[[.19,-.21,-.09,.14,-.43,-.12,.49,-.28,.42,.18,.47,-.13,-.12],
[.16,-.21,.24,.04,-.34,.28,.63,-.04,.10,-.25,.64,-.17,.28]]
|
[[-.12,-.13,.47,.18,.42,-.28,.49,-.12,-.43,.14,-.09,-.21,.19],
[.28,-.17,.64,-.25,.10,-.04,.63,.28,-.34,.04,.24,-.21,.16]]

[[-.05,-.05,.02,-.05,.01,.05,-.05,.00,.00,.00,.00,.11],
[.53,.68,-.23,.41,-.60,-.81,-.24,-.05,-.53,.22,.04,-.71],
[.44,.62,-.22,.34,-.58,-.73,-.28,-.05,-.51,.23,.06,-.58],
[.25,.35,-.15,.25,-.22,-.38,.02,-.01,-.17,.13,.05,-.50],
[.01,-.09,.07,-.05,.04,.07,-.03,-.01,-.01,-.08,-.06,.16],
[.32,.47,-.18,.27,-.42,-.55,-.18,-.03,-.36,.19,.06,-.48],
[-.23,-.35,.13,-.18,.34,.41,.18,.03,.29,-.14,-.05,.31],
[.08,.21,-.08,.02,-.32,-.27,-.32,-.03,-.28,.14,.06,.01]]
|
[[.11,.00,.00,.00,.00,-.05,.05,.01,-.05,.02,-.05,-.05],
[-.71,.04,.22,-.53,-.05,-.24,-.81,-.60,.41,-.23,.68,.53],
[-.58,.06,.23,-.51,-.05,-.28,-.73,-.58,.34,-.22,.62,.44],
[-.50,.05,.13,-.17,-.01,.02,-.38,-.22,.25,-.15,.35,.25],
[.16,-.06,-.08,-.01,-.01,-.03,.07,.04,-.05,.07,-.09,.01],
[-.48,.06,.19,-.36,-.03,-.18,-.55,-.42,.27,-.18,.47,.32],
[.31,-.05,-.14,.29,.03,.18,.41,.34,-.18,.13,-.35,-.23],
[.01,.06,.14,-.28,-.03,-.32,-.27,-.32,.02,-.08,.21,.08]]

[[.20,.68,-.46,-.10,.19,.18,.00,.01,.24,-.29,.07],
[.22,-.32,-.06,.17,-.50,.18,.22,-.43,-.03,.11,-.48],
[.28,-.52,.13,.23,-.35,.01,.30,-.40,.13,.09,-.35]]
|
[[.07,-.29,.24,.01,.00,.18,.19,-.10,-.46,.68,.20],
[-.48,.11,-.03,-.43,.22,.18,-.50,.17,-.06,-.32,.22],
[-.35,.09,.13,-.40,.30,.01,-.35,.23,.13,-.52,.28]]

[[-.26,.21,-.25,-.18,.16,-.06,-.05,.14,-.27,-.28],
[-.44,.36,-.70,-.26,.18,-.38,-.27,.20,-.79,-.78],
[.15,-.14,.21,.12,-.06,.09,.11,-.09,.25,.29],
[-.19,.08,-.45,.01,.04,-.34,-.10,-.01,-.46,-.32],
[.34,-.28,.59,.20,-.11,.34,.26,-.16,.67,.68]]
|
[[-.28,-.27,.14,-.05,-.06,.16,-.18,-.25,.21,-.26],
[-.78,-.79,.20,-.27,-.38,.18,-.26,-.70,.36,-.44],
[.29,.25,-.09,.11,.09,-.06,.12,.21,-.14,.15],
[-.32,-.46,-.01,-.10,-.34,.04,.01,-.45,.08,-.19],
[.68,.67,-.16,.26,.34,-.11,.20,.59,-.28,.34]]

[[-.24,.18,-.11,.15,.08,-.14,.04,-.05,-.06,.13,.07],
[-.01,.00,-.06,.02,.08,.03,-.01,.11,-.07,.07,.17],
[-.21,.13,-.03,.16,-.02,-.11,.10,-.09,.02,.11,-.03],
[.03,-.03,-.02,-.01,.03,.04,-.01,.07,-.03,.02,.08],
[.79,-.43,.25,-.78,-.10,.17,-.50,-.17,.08,-.80,-.63]]
|
[[.07,.13,-.06,-.05,.04,-.14,.08,.15,-.11,.18,-.24],
[.17,.07,-.07,.11,-.01,.03,.08,.02,-.06,.00,-.01],
[-.03,.11,.02,-.09,.10,-.11,-.02,.16,-.03,.13,-.21],
[.08,.02,-.03,.07,-.01,.04,.03,-.01,-.02,-.03,.03],
[-.63,-.80,.08,-.17,-.50,.17,-.10,-.78,.25,-.43,.79]]

[[.02,-.04,.03,-.02,.10,.02,.02,.02],
[.12,.19,-.27,-.04,-.08,-.23,-.20,.61],
[.07,.13,-.17,-.04,-.06,-.14,-.14,.37],
[-.11,-.18,.24,.06,.06,.20,.20,-.54],
[.07,.12,-.17,-.03,-.06,-.14,-.13,.36],
[-.07,-.14,.19,.00,.12,.17,.12,-.37]]
|
[[.02,.02,.02,.10,-.02,.03,-.04,.02],
[.61,-.20,-.23,-.08,-.04,-.27,.19,.12],
[.37,-.14,-.14,-.06,-.04,-.17,.13,.07],
[-.54,.20,.20,.06,.06,.24,-.18,-.11],
[.36,-.13,-.14,-.06,-.03,-.17,.12,.07],
[-.37,.12,.17,.12,.00,.19,-.14,-.07]]
---
[[-.66,.07,-.40,-.56,-.06,.12,.17,-.43,-.56,-.63,-.50,-.11,-.24,-.40,-.68],
[-.62,.12,-.20,-.56,.08,.18,.27,-.25,-.56,-.60,-.52,.02,-.07,-.21,-.62]]
|
[[-.62,.12,-.20,-.56,.08,.18,.27,-.25,-.56,-.60,-.52,.02,-.07,-.21,-.62],
[-.66,.07,-.40,-.56,-.06,.12,.17,-.43,-.56,-.63,-.50,-.11,-.24,-.40,-.68]]

[[-.12,-.17,-.07,-.26],
[-.25,-.37,-.11,-.69],
[.28,.33,.11,.62],
[-.11,-.06,.00,-.22],
[-.19,-.34,-.13,-.52],
[-.11,-.33,-.11,-.52],
[.11,.34,.11,.52]]
|
[[.11,.34,.11,.52],
[-.11,-.33,-.11,-.52],
[-.19,-.34,-.13,-.52],
[-.11,-.06,.00,-.22],
[.28,.33,.11,.62],
[-.25,-.37,-.11,-.69],
[-.12,-.17,-.07,-.26]]

[[.03,.00,.51,.13,.30,.42,.36,.36,.09,.16,.09,.04,-.05,.09,.40,.06],
[-.03,-.11,.61,-.06,.28,.46,.37,.33,.01,-.09,.03,-.09,.09,.16,.44,.16],
[.03,.10,-.36,.24,-.13,-.25,-.19,-.12,.07,.30,.01,.10,-.07,-.10,-.24,-.13]]
|
[[.03,.10,-.36,.24,-.13,-.25,-.19,-.12,.07,.30,.01,.10,-.07,-.10,-.24,-.13],
[-.03,-.11,.61,-.06,.28,.46,.37,.33,.01,-.09,.03,-.09,.09,.16,.44,.16],
[.03,.00,.51,.13,.30,.42,.36,.36,.09,.16,.09,.04,-.05,.09,.40,.06]]

[[-.28,-.59,.74,.10,.41,.61],
[.01,.09,-.11,.06,-.16,-.12],
[-.02,-.05,.09,-.06,.10,.10]]
|
[[-.02,-.05,.09,-.06,.10,.10],
[.01,.09,-.11,.06,-.16,-.12],
[-.28,-.59,.74,.10,.41,.61]]

[[-.34,.10,-.19,-.05,-.22,.32],
[.82,-.33,.66,.07,.27,-.70],
[-.69,.29,-.60,-.05,-.18,.57],
[-.47,.16,-.34,-.03,-.19,.38]]
|
[[-.47,.16,-.34,-.03,-.19,.38],
[-.69,.29,-.60,-.05,-.18,.57],
[.82,-.33,.66,.07,.27,-.70],
[-.34,.10,-.19,-.05,-.22,.32]]

[[-.39,-.24,.24,.14],
[.67,.31,.39,.14],
[-.66,-.09,-.17,-.56],
[-.11,-.15,.39,.24],
[-.56,-.48,.09,-.06],
[-.55,-.54,.15,.03],
[-.57,-.30,.00,-.31],
[.30,-.21,-.69,.46],
[-.33,-.19,.28,.12],
[.06,.50,-.47,-.35],
[.55,-.50,-.26,.62],
[-.31,-.20,.31,.15]]
|
[[-.31,-.20,.31,.15],
[.55,-.50,-.26,.62],
[.06,.50,-.47,-.35],
[-.33,-.19,.28,.12],
[.30,-.21,-.69,.46],
[-.57,-.30,.00,-.31],
[-.55,-.54,.15,.03],
[-.56,-.48,.09,-.06],
[-.11,-.15,.39,.24],
[-.66,-.09,-.17,-.56],
[.67,.31,.39,.14],
[-.39,-.24,.24,.14]]

[[.24,-.01,.02,.07],
[-.05,.18,.14,.45],
[.25,.05,.05,.11],
[-.34,-.77,-.54,-.41],
[.34,-.25,-.27,-.46]]
|
[[.34,-.25,-.27,-.46],
[-.34,-.77,-.54,-.41],
[.25,.05,.05,.11],
[-.05,.18,.14,.45],
[.24,-.01,.02,.07]]
